Below is a small trained network, with its code and all its weights. Each question gives an input and a target symbol and asks what happens when units are switched off, that is, made to give their printed mean instead of their output.

import numpy as np


def w(rows, s, z=0):
    codes = np.array(rows[::2]) - 128.0
    scale = np.full(codes.shape[1], s)
    scale[-1] = z or s
    return codes * scale


def norm(h):
    return h / np.sqrt((h * h).mean(-1, keepdims=True) + 1e-5)


def f(y):
    return np.maximum(y, 0)


def softmax(a):
    e = np.exp(a - a.max(-1, keepdims=True))
    return e / e.sum(-1, keepdims=True)


def log_softmax(a):
    a = a - a.max(-1, keepdims=True)
    return a - np.log(np.exp(a).sum(-1, keepdims=True))


def net(x, mask):
    ids = ['εηθμτφ'.index(c) for c in x.split()]
    T = len(ids)
    res = E[ids] + P[:T]
    u = 0
    for l in range(3):
        q, k, v = (norm(res) @ M[l].T for M in (Q, K, V))
        z = softmax(np.where(np.tri(T) > 0, q @ k.T / 4**0.5, -1e9)) @ v
        res = res + np.where(mask[u], z, O[l][:, -1]) @ O[l][:, :-1]
        u += 1
        y = f(norm(res) @ A[l][:, :-1].T + A[l][:, -1])
        res = res + np.where(mask[u : u + 12], y, B[l][:, -1]) @ B[l][:, :-1]
        u += 12
    return log_softmax(norm(res)[-1] @ U[:, :-1].T + U[:, -1])


Q, K, V, O, A, B = {}, {}, {}, {}, {}, {}
E = w([
[171,195,147,210],'ε',
[77,82,181,120],'η',
[112,196,130,135],'θ',
[144,202,201,29],'μ',
[153,80,158,95],'τ',
[105,92,2,147],'φ',
],0.0051)
P = w([
[187,58,236,96],'0',
[104,86,251,20],'1',
[213,154,51,135],'2',
[132,172,52,118],'3',
[115,188,55,110],'4',
[92,200,76,92],'5',
[77,209,78,85],'6',
[71,220,80,84],'7',
[31,219,70,62],'8',
],0.0021)
Q[0] = w([
[213,126,79,198],'L0H0',
[99,55,253,54],'L0H0',
[63,164,119,57],'L0H0',
[115,14,229,23],'L0H0',
],0.0041)
K[0] = w([
[186,104,67,252],'L0H0',
[31,29,223,106],'L0H0',
[66,46,48,18],'L0H0',
[112,59,246,158],'L0H0',
],0.0028)
V[0] = w([
[185,254,10,93],'L0H0',
[195,142,210,166],'L0H0',
[42,154,187,210],'L0H0',
[186,80,131,31],'L0H0',
],0.0028)
O[0] = w([
[109,11,254,50,201],'L0H0',
[67,70,71,143,254],'L0H0',
[102,157,146,182,134],'L0H0',
[143,81,42,88,160],'L0H0',
],0.0034,0.00087)
A[0] = w([
[103,47,60,103,112],'L0N0',
[189,84,143,78,44],'L0N1',
[190,116,171,149,109],'L0N2',
[46,115,216,169,178],'L0N3',
[119,78,163,139,48],'L0N4',
[135,52,173,141,2],'L0N5',
[115,124,167,137,53],'L0N6',
[64,211,88,118,173],'L0N7',
[119,254,159,122,229],'L0N8',
[80,87,195,93,134],'L0N9',
[126,131,96,158,154],'L0N10',
[121,182,158,60,239],'L0N11',
],0.0047,0.00092)
B[0] = w([
[36,169,202,79,169],'L0N0',
[51,106,56,103,149],'L0N1',
[85,63,86,54,147],'L0N2',
[15,191,50,174,178],'L0N3',
[177,155,211,176,131],'L0N4',
[229,40,174,207,132],'L0N5',
[106,121,106,188,135],'L0N6',
[226,132,112,196,209],'L0N7',
[116,101,36,174,254],'L0N8',
[178,198,116,151,156],'L0N9',
[141,156,249,99,145],'L0N10',
[213,99,3,194,206],'L0N11',
],0.0021,0.0048)
Q[1] = w([
[149,112,158,76],'L1H0',
[210,147,82,221],'L1H0',
[156,193,152,191],'L1H0',
[164,50,254,157],'L1H0',
],0.0048)
K[1] = w([
[180,82,93,7],'L1H0',
[117,111,160,255],'L1H0',
[187,101,214,220],'L1H0',
[213,71,61,123],'L1H0',
],0.0047)
V[1] = w([
[186,205,198,228],'L1H0',
[147,148,138,101],'L1H0',
[173,251,228,57],'L1H0',
[230,141,103,160],'L1H0',
],0.0026)
O[1] = w([
[180,167,53,3,220],'L1H0',
[113,93,163,148,97],'L1H0',
[129,193,156,173,1],'L1H0',
[6,43,121,162,215],'L1H0',
],0.0033,0.00095)
A[1] = w([
[172,134,14,205,252],'L1N0',
[112,244,199,118,131],'L1N1',
[84,163,156,158,165],'L1N2',
[145,120,181,67,49],'L1N3',
[72,121,43,66,217],'L1N4',
[55,154,144,159,197],'L1N5',
[164,227,112,118,179],'L1N6',
[186,87,192,192,133],'L1N7',
[109,112,109,190,70],'L1N8',
[140,218,113,120,151],'L1N9',
[228,175,250,3,203],'L1N10',
[219,36,86,129,130],'L1N11',
],0.0034,0.0011)
B[1] = w([
[109,67,229,13,254],'L1N0',
[122,191,43,211,152],'L1N1',
[115,201,2,158,147],'L1N2',
[118,57,102,141,134],'L1N3',
[198,188,182,110,206],'L1N4',
[181,157,154,243,160],'L1N5',
[112,90,43,128,198],'L1N6',
[47,46,98,149,132],'L1N7',
[203,72,153,84,149],'L1N8',
[52,99,67,160,187],'L1N9',
[87,49,109,200,159],'L1N10',
[81,225,103,89,150],'L1N11',
],0.0026,0.0047)
Q[2] = w([
[89,224,13,98],'L2H0',
[125,131,47,83],'L2H0',
[254,216,7,49],'L2H0',
[139,168,203,124],'L2H0',
],0.0041)
K[2] = w([
[145,88,94,61],'L2H0',
[164,131,96,61],'L2H0',
[168,142,164,2],'L2H0',
[94,165,171,142],'L2H0',
],0.006)
V[2] = w([
[163,87,164,150],'L2H0',
[108,140,106,99],'L2H0',
[254,157,113,92],'L2H0',
[92,107,77,194],'L2H0',
],0.0063)
O[2] = w([
[94,207,86,182,3],'L2H0',
[22,117,145,173,236],'L2H0',
[72,193,77,237,138],'L2H0',
[151,113,1,113,223],'L2H0',
],0.003,0.0023)
A[2] = w([
[163,21,132,155,127],'L2N0',
[100,170,160,109,254],'L2N1',
[119,206,171,157,199],'L2N2',
[160,142,137,199,91],'L2N3',
[2,43,159,200,82],'L2N4',
[109,53,19,128,172],'L2N5',
[159,154,169,172,118],'L2N6',
[116,80,204,99,221],'L2N7',
[103,63,177,122,115],'L2N8',
[132,242,136,78,184],'L2N9',
[108,184,54,98,239],'L2N10',
[134,107,163,232,100],'L2N11',
],0.0043,0.00088)
B[2] = w([
[253,83,55,147,150],'L2N0',
[156,165,192,128,139],'L2N1',
[230,84,193,116,136],'L2N2',
[148,80,147,43,133],'L2N3',
[169,132,112,75,152],'L2N4',
[104,139,162,97,253],'L2N5',
[168,135,173,177,129],'L2N6',
[73,252,151,220,145],'L2N7',
[104,184,103,159,141],'L2N8',
[211,66,139,197,152],'L2N9',
[139,140,198,132,225],'L2N10',
[162,177,138,67,133],'L2N11',
],0.0036,0.0057)
U = w([
[93,38,109,215,2],'ε',
[201,44,2,30,216],'η',
[31,174,79,187,86],'θ',
[132,176,36,247,89],'μ',
[228,111,214,235,108],'τ',
[61,195,174,43,158],'φ',
],0.0055,0.0044)

Each question gives the input, a string of symbols that net reads in full, and the target symbol t.
The units are the heads (4 rows each of Q, K, V and O) and the neurons (one row each of A and B). Each row of codes is followed by its name. A weight is (code - 128) times the scale printed after its matrix; where a second scale follows, it is the last column's (O, A, B and U).
mask holds one flag per unit, layer by layer, with each layer's heads first. A switched-off unit (its flag False) gives its mean, the last column of its rows in O or B, instead of its output. The means were averaged over made-up inputs and are rounded, as every weight is.
A unit's drop is (log p(t) with every unit on - log p(t) with that unit switched off) / (log p(t) with every unit on - log p(t) with every unit switched off).
The circuit of an input: a set's keep is (log p(t) with only the set's units on - log p(t) with every unit switched off) / (log p(t) with every unit on - log p(t) with every unit switched off). Starting from the 12 units with the biggest drops (on a tie, the unit counted first), units are removed one at a time, each time the one whose removal leaves the highest keep (on an exact tie, the one counted first), for as long as the keep stays at least 0.8.
units of the circuit, in order: the units of the circuit, biggest drop first
unit that matters most: the unit with the biggest drop
top k neurons: the k neurons with the biggest drops, biggest first
k most important neurons of layer l: the k neurons of layer l with the biggest drops, biggest first
drop of u: that unit's drop, to one decimal
input θ φ μ θ τ μ μ, target θ: 3 most important neurons of layer 1 : (L1N10, L1N0, L1N1)
input φ θ θ, target φ: 2 most important neurons of layer 0 : (L0N8, L0N11)
input θ μ ε τ μ η, target τ: unit that matters most : L0N8
input θ μ θ τ θ τ, target φ: 4 most important neurons of layer 1 : (L1N11, L1N6, L1N5, L1N9)
input φ ε ε, target φ: 2 most important neurons of layer 1 : (L1N4, L1N10)
input μ η η, target φ: 2 most important neurons of layer 1 : (L1N0, L1N6)
input φ η μ ε θ θ μ, target μ: top 4 neurons : (L1N0, L1N1, L2N9, L1N10)
input ε φ τ θ φ τ η φ η, target τ: 3 most important neurons of layer 1 : (L1N6, L1N9, L1N10)
input η μ τ μ, target τ: units of the circuit, in order : (L2H0, L2N9)
input θ τ ε μ ε η τ, target τ: top 2 neurons : (L0N8, L1N4)
input φ τ φ τ, target φ: top 2 neurons : (L1N11, L0N8)
input η ε θ θ τ μ ε θ τ, target τ: top 2 neurons : (L1N4, L0N8)
input θ τ θ, target φ: 3 most important neurons of layer 1 : (L1N11, L1N0, L1N9)
input τ μ μ ε, target η: top 2 neurons : (L1N4, L0N0)
input ε φ τ θ, target η: top 2 neurons : (L0N11, L1N0)
input θ η τ θ μ, target τ: unit that matters most : L2H0
input φ θ τ η φ ε τ τ ε, target τ: top 2 neurons : (L2N2, L1N10)
input τ θ θ τ ε, target η: 3 most important neurons of layer 1 : (L1N11, L1N4, L1N0)
input τ μ φ ε ε ε θ, target η: top 2 neurons : (L0N11, L0N7)
input φ φ φ μ, target η: top neuron : (L1N10)
input τ ε μ ε φ ε φ, target φ: 4 most important neurons of layer 0 : (L0N8, L0N11, L0N0, L0N10)
input η φ η, target φ: drop of L1N5 : 0.1
input θ φ μ η τ τ μ τ ε, target τ: drop of L1N9 : 0.1
input ε θ τ θ ε, target φ: drop of L0H0 : 0.4
